Below is a small trained network, with its code and all its weights. Each question gives an input and a class and asks what happens when units are switched off, that is, made to give their printed mean instead of their output.

import numpy as np


def w(rows, s, z=0):
    codes = np.array(rows[::2]) - 128.0
    scale = np.full(codes.shape[1], s)
    scale[-1] = z or s
    return codes * scale


def f(y):
    return np.maximum(y, 0)


def log_softmax(a):
    a = a - a.max(-1, keepdims=True)
    return a - np.log(np.exp(a).sum(-1, keepdims=True))


def net(x, mask):
    res = np.array(x, float).reshape(1, 4) / 4 @ E
    y = f(res @ A[0][:, :-1].T + A[0][:, -1])
    res = res + np.where(mask, y, B[0][:, -1]) @ B[0][:, :-1]
    return log_softmax(res[-1] @ U[:, :-1].T + U[:, -1])


A, B = {}, {}
E = w([
[38,147,30,63,158,25,145],'x0',
[135,30,226,208,126,105,92],'x1',
[110,203,131,216,195,165,104],'x2',
[156,199,167,75,59,254,102],'x3',
],0.0067)
A[0] = w([
[155,91,179,143,85,13,151,210],'N1',
[105,71,137,52,121,143,219,178],'N2',
[105,210,75,84,12,114,142,169],'N3',
[66,147,151,163,104,169,90,65],'N4',
[175,200,62,74,131,245,110,218],'N5',
[241,133,190,114,77,131,131,188],'N6',
[61,137,210,239,159,140,74,254],'N7',
[131,254,56,105,88,32,84,192],'N8',
[191,232,62,53,25,176,134,143],'N9',
[145,100,125,163,119,94,171,47],'N10',
[246,101,141,116,153,152,162,239],'N11',
[61,140,89,198,111,64,153,94],'N12',
],0.0079,0.0021)
B[0] = w([
[227,87,38,177,51,199,64,212],'N1',
[175,8,162,59,56,181,22,183],'N2',
[85,69,156,45,135,9,76,217],'N3',
[171,139,162,113,144,96,159,156],'N4',
[64,223,248,87,182,184,207,251],'N5',
[43,183,169,138,119,139,6,220],'N6',
[48,206,161,216,138,51,151,246],'N7',
[137,8,130,169,207,42,219,220],'N8',
[84,125,184,47,123,85,112,255],'N9',
[117,75,69,129,122,189,87,154],'N10',
[124,225,187,225,2,243,113,199],'N11',
[58,95,107,99,141,119,235,188],'N12',
],0.0058,0.0072)
U = w([
[119,186,186,179,89,152,100,172],'0',
[94,157,133,217,220,65,198,211],'1',
[139,13,128,89,84,83,65,64],'2',
[132,103,57,254,112,123,147,1],'3',
],0.0081,0.0022)

Each question gives the input, the list of numbers given to net, and the class t.
The units are the neurons (one row each of A and B). Each row of codes is followed by its name. A weight is (code - 128) times the scale printed after its matrix; where a second scale follows, it is the last column's (A, B and U).
mask holds one flag per neuron, in row order. A switched-off neuron (its flag False) gives its mean, the last column of its row in B, instead of its output. The means were averaged over made-up inputs and are rounded, as every weight is.
A unit's drop is (log p(t) with every unit on - log p(t) with that unit switched off) / (log p(t) with every unit on - log p(t) with every unit switched off).
The circuit of an input: a set's keep is (log p(t) with only the set's units on - log p(t) with every unit switched off) / (log p(t) with every unit on - log p(t) with every unit switched off). Starting from all 12 units, units are removed one at a time, each time the one whose removal leaves the highest keep (on an exact tie, the one counted first), for as long as the keep stays at least 0.8.
circuit, biggest first: the units of the circuit, biggest drop first
unit that matters most: the unit with the biggest drop
k most important neurons: the k neurons with the biggest drops, biggest first
drop when u is switched off: that unit's drop, to one decimal
input [4,-2,-2,1], class 2: circuit, biggest first	(N7; N3)
input [4,-6,-4,-6], class 2: unit that matters most	N2
input [-6,4,-3,-7], class 3: circuit, biggest first	(N1; N9; N3)
input [7,4,0,-8], class 3: circuit, biggest first	(N1; N9)
input [5,-2,-1,6], class 2: 2 most important neurons	(N3; N7)
input [-6,6,5,-8], class 3: circuit, biggest first	(N1; N5)
input [-6,-5,-5,-8], class 3: 2 most important neurons	(N9; N3)
input [6,-3,7,8], class 1: 2 most important neurons	(N8; N5)
input [-3,3,3,-8], class 3: 2 most important neurons	(N1; N5)
input [-1,3,1,-1], class 3: 3 most important neurons	(N5; N9; N3)
input [-4,5,-1,-8], class 3: drop when N1 is switched off	0.3
input [5,5,-1,-4], class 3: drop when N5 is switched off	0.1
input [7,7,2,8], class 1: drop when N2 is switched off	0.4
input [-4,-6,1,-8], class 3: unit that matters most	N5
